Here is a tiny trained network, its code and every weight. The questions are about switching its units off for an input and a class, where a switched-off unit gives its printed mean instead of its output.

import numpy as np


def w(rows, s, z=0):
    codes = np.array(rows[::2]) - 128.0
    scale = np.full(codes.shape[1], s)
    scale[-1] = z or s
    return codes * scale


def norm(h):
    return h / np.sqrt((h * h).mean(-1, keepdims=True) + 1e-5)


def f(y):
    return y / 2 * (1 + np.tanh(0.7978845608 * (y + 0.044715 * y**3)))


def log_softmax(a):
    a = a - a.max(-1, keepdims=True)
    return a - np.log(np.exp(a).sum(-1, keepdims=True))


def net(x, mask):
    res = np.array(x, float).reshape(1, 6) / 4 @ E
    u = 0
    for l in range(4):
        y = f(norm(res) @ A[l][:, :-1].T + A[l][:, -1])
        res = res + np.where(mask[u : u + 9], y, B[l][:, -1]) @ B[l][:, :-1]
        u += 9
    return log_softmax(norm(res)[-1] @ U[:, :-1].T + U[:, -1])


A, B = {}, {}
E = w([
[134,124,127,128,125,124],'x0',
[127,128,127,128,130,129],'x1',
[33,171,231,33,168,45],'x2',
[221,150,107,3,182,163],'x3',
[85,47,173,107,123,196],'x4',
[101,87,89,146,205,115],'x5',
],0.0071)
A[0] = w([
[150,232,96,163,188,75,72],'L0N0',
[137,186,165,119,16,140,36],'L0N1',
[88,123,108,125,217,109,27],'L0N2',
[127,198,121,122,73,148,36],'L0N3',
[117,131,121,133,125,172,107],'L0N4',
[123,91,79,162,207,129,31],'L0N5',
[103,104,86,169,255,131,3],'L0N6',
[96,156,66,198,94,102,151],'L0N7',
[76,119,126,208,173,88,113],'L0N8',
],0.0088,0.004)
B[0] = w([
[212,65,151,149,131,45,189],'L0N0',
[98,54,118,42,39,67,166],'L0N1',
[105,119,118,50,68,85,143],'L0N2',
[134,44,153,96,89,127,127],'L0N3',
[127,87,93,172,136,92,133],'L0N4',
[140,57,64,94,11,117,150],'L0N5',
[93,2,32,19,12,99,160],'L0N6',
[137,110,132,187,133,105,253],'L0N7',
[81,135,147,160,74,90,232],'L0N8',
],0.0085,0.0041)
A[1] = w([
[52,63,165,105,129,254,108],'L1N0',
[160,180,161,131,25,158,89],'L1N1',
[117,149,155,161,125,90,88],'L1N2',
[65,69,139,127,153,198,38],'L1N3',
[191,114,104,41,205,197,72],'L1N4',
[172,99,107,172,58,186,64],'L1N5',
[172,128,51,53,184,93,100],'L1N6',
[183,139,183,80,28,166,2],'L1N7',
[189,133,90,175,60,185,69],'L1N8',
],0.009,0.0055)
B[1] = w([
[254,111,155,167,138,16,254],'L1N0',
[68,23,61,88,161,78,164],'L1N1',
[170,134,120,144,154,192,146],'L1N2',
[234,60,159,167,127,67,151],'L1N3',
[175,152,177,114,37,216,236],'L1N4',
[69,157,83,112,198,104,237],'L1N5',
[140,134,213,94,44,196,204],'L1N6',
[51,42,184,100,44,111,150],'L1N7',
[101,95,106,110,237,131,240],'L1N8',
],0.0087,0.0035)
A[2] = w([
[34,98,119,198,62,99,83],'L2N0',
[54,92,133,248,171,113,74],'L2N1',
[105,106,78,138,255,231,60],'L2N2',
[166,110,228,147,111,53,147],'L2N3',
[120,173,157,175,29,175,64],'L2N4',
[44,213,173,103,164,144,42],'L2N5',
[36,103,127,56,99,80,107],'L2N6',
[94,181,235,67,155,69,192],'L2N7',
[123,103,43,193,118,102,3],'L2N8',
],0.0081,0.0027)
B[2] = w([
[103,116,181,14,60,198,245],'L2N0',
[203,154,182,91,109,255,254],'L2N1',
[120,222,71,160,197,120,165],'L2N2',
[130,148,59,199,139,136,245],'L2N3',
[111,247,116,81,69,205,139],'L2N4',
[95,163,123,212,238,165,132],'L2N5',
[59,41,65,141,178,100,198],'L2N6',
[80,114,23,205,235,126,225],'L2N7',
[141,178,148,36,143,94,196],'L2N8',
],0.0069,0.0054)
A[3] = w([
[152,1,127,97,109,71,173],'L3N0',
[81,103,77,239,124,68,202],'L3N1',
[193,93,201,159,110,99,3],'L3N2',
[148,154,189,59,187,149,23],'L3N3',
[155,97,7,169,197,248,177],'L3N4',
[143,132,15,154,98,195,34],'L3N5',
[227,70,240,212,148,55,144],'L3N6',
[59,141,190,214,31,212,142],'L3N7',
[223,44,214,204,141,77,135],'L3N8',
],0.0079,0.0039)
B[3] = w([
[40,136,86,111,49,84,245],'L3N0',
[162,131,155,111,119,229,228],'L3N1',
[119,212,51,191,179,156,134],'L3N2',
[104,145,151,197,61,204,124],'L3N3',
[29,155,226,167,199,70,253],'L3N4',
[17,69,144,129,154,115,150],'L3N5',
[233,201,2,131,126,96,205],'L3N6',
[183,189,227,6,103,232,218],'L3N7',
[171,204,44,125,138,80,205],'L3N8',
],0.0086,0.0058)
U = w([
[176,198,227,51,70,253,31],'0',
[46,146,120,213,233,114,172],'1',
[56,23,53,22,21,62,6],'2',
[219,194,26,180,106,62,142],'3',
],0.013,0.0027)

Each question gives the input, the list of numbers given to net, and the class t.
The units are the neurons (one row each of A and B). Each row of codes is followed by its name. A weight is (code - 128) times the scale printed after its matrix; where a second scale follows, it is the last column's (A, B and U).
mask holds one flag per neuron, layer by layer. A switched-off neuron (its flag False) gives its mean, the last column of its row in B, instead of its output. The means were averaged over made-up inputs and are rounded, as every weight is.
A unit's drop is (log p(t) with every unit on - log p(t) with that unit switched off) / (log p(t) with every unit on - log p(t) with every unit switched off).
The circuit of an input: a set's keep is (log p(t) with only the set's units on - log p(t) with every unit switched off) / (log p(t) with every unit on - log p(t) with every unit switched off). Starting from the 12 units with the biggest drops (on a tie, the unit counted first), units are removed one at a time, each time the one whose removal leaves the highest keep (on an exact tie, the one counted first), for as long as the keep stays at least 0.8.
circuit, biggest first: the units of the circuit, biggest drop first
k most important neurons: the k neurons with the biggest drops, biggest first
k most important neurons of layer l: the k neurons of layer l with the biggest drops, biggest first
drop of u: that unit's drop, to one decimal
input [-4,6,3,-1,-1,4], class 2: circuit, biggest first : [L0N6]
input [4,-5,6,-2,-7,3], class 3: circuit, biggest first : [L0N0; L3N6]
input [-7,-5,-8,5,-8,1], class 1: circuit, biggest first : [L3N4; L3N5]
input [0,1,6,-6,-1,0], class 0: circuit, biggest first : [L3N7; L1N5]
input [-7,-6,6,-8,-8,4], class 0: 2 most important neurons : [L1N0; L0N8]
input [-2,2,-6,3,-6,1], class 1: 3 most important neurons : [L1N0; L3N4; L1N8]
input [2,-7,-5,1,-2,-5], class 1: circuit, biggest first : [L1N8; L3N4]
input [3,-5,-8,7,-5,-7], class 1: circuit, biggest first : [L1N8; L3N4; L3N5]
input [4,-4,7,0,-2,-6], class 1: 2 most important neurons of layer 2 : [L2N7; L2N5]
input [5,-6,0,-7,-2,-8], class 2: 2 most important neurons : [L0N1; L1N1]
input [-3,8,2,6,7,-6], class 3: 3 most important neurons : [L1N0; L2N0; L2N1]
input [-1,2,-6,6,0,4], class 0: 3 most important neurons : [L1N4; L1N6; L0N8]
input [-5,5,-5,6,7,2], class 3: 2 most important neurons : [L1N0; L2N0]
input [-7,-1,-6,7,-3,5], class 0: most important neuron : [L1N6]
input [-7,-2,5,1,3,-6], class 2: 2 most important neurons : [L0N1; L1N7]
input [-2,4,4,-5,-5,3], class 0: 2 most important neurons : [L1N0; L0N8]
input [-7,-6,6,0,7,0], class 3: 2 most important neurons : [L1N0; L1N3]
input [-4,6,6,-7,8,2], class 3: 2 most important neurons : [L1N0; L1N3]
input [5,0,-3,7,-7,6], class 0: 3 most important neurons of layer 1 : [L1N6; L1N4; L1N0]
input [5,-8,-4,-2,8,5], class 3: most important neuron of layer 1 : [L1N0]
input [-2,0,4,-1,8,2], class 3: drop of L1N0 : 0.1
input [8,-2,8,3,7,4], class 1: drop of L2N7 : 1.6
input [2,-6,4,-5,-2,-3], class 0: drop of L2N4 : 0.0
